Rows, each followed by one of two labels for a hidden trait (new trait and labels in each part):
[  8  18 -16  10   0 -11   3   1   6 -24   4 -24   7 -11   6  -6  -1   1
  -2 -18  -6  11 -16 -18   1  -9   0   1 -33  23   4 -12   3  -4   0 -14
 -21]  V
[  5  10 -10   4  -1  -5   1  -3   2 -16   4  -8   7 -12   7  -5   0   1
  -4 -11  -7  11  -8 -10   7  -5   2   6 -27  10   0  -7   5  -1   0  -5
  -8]  V
[  1   7 -11   4  -2 -16   2  -3   3 -14   3  -9   7 -10   3  -1  -1   0
  -3 -11  -3   6  -8 -12   3  -5   1  17 -26  13   0 -11   1  -2  -2  -4
  -9]  V
[  2  13 -13   7  -1  -9   4  -1   5 -20   4 -18   8  -8   4  -5  -1   0
  -2 -15  -5   8 -13 -17   1  -7   0  13 -31  15   3 -11   1  -3  -1  -9
 -15]  V
[-24  -8 -16  11  -3  -9  17  -1   8 -19   4 -39   9   1 -16   1  -9  -5
   4 -11   8 -26 -11 -27 -22  -4  -5  63 -19  21   8 -31 -20 -16 -13  -8
 -19]  V
[ -3  -3   6  -5  -3  12  -6  -7  -6   4   2  17   1  -7 -11   2   1   0
  -5  11  -1   0  12   8  13   1   3  -3   7 -26  -7   2   3   2  -1  12
   9]  D
[  7  -8   1  -4  -3   8  -8  -7  -6   2   2  17   1 -11  -5   1   3   1
  -6   7  -6  13  10  13  20   0   4 -20   5 -25  -8   7  12   6   2  10
  10]  D
[ 10  21 -17  13   0 -12   4   2   6 -28   4 -27   8  -9   8  -6  -2   1
  -3 -20  -6  15 -15 -14  -1 -10  -1   5 -33  23   4 -16   3  -4   0 -15
 -24]  V
[  4   9 -13   1  -1  -3   0  -4   2 -12   4  -6   5 -12   3  -6   1   1
  -3  -9  -6   9  -4 -11   8  -4   2   2 -25   7   0  -3   5  -1   0  -5
  -7]  D
[-26 -18  -7   5  -4  -3  13  -5   4 -12   5 -22   7  -1 -22   3 -10  -5
   3  -3  10 -32   0 -19 -14   1  -2  63  -9   4   4 -26 -18 -13 -13   2
  -7]  D
[  2   6  -6   0  -1   0   0  -5   0  -9   4  -1   6 -11  -2  -3  -1   1
  -4  -8  -4   4  -5  -6   6  -4   2  12 -18   1  -1  -5   3   0   0  -1
  -3]  D
[ -9 -13  10 -13  -5  14  -9  -6 -10  14   1  20   0  -4 -14   4   3  -2
  -4  17  -2  -4  17  11  13   5   4  -6  24 -38 -10   4   4   4  -1  16
  18]  D
[  8  16 -15   7   0  -9   2   0   6 -22   4 -17   8 -11   5  -6   1   1
  -3 -16  -7  11 -12 -14   2  -7   1   1 -34  18   2 -10   4  -2   1 -12
 -16]  V
[ -1  -5   7  -8  -4  12  -7  -7  -8   6   1  17   1  -6  -9   3   2  -1
  -5  13  -4   2  12  11  14   3   4  -8  14 -32  -9   4   6   3  -1  14
  12]  D
[  6  15 -14   8  -1  -9   2   0   5 -24   0 -17   7  -8   5  -6  -1   1
  -3 -16  -6  11 -13 -17   1  -7   0   4 -32  18   2  -9   2  -3   1 -14
 -15]  V
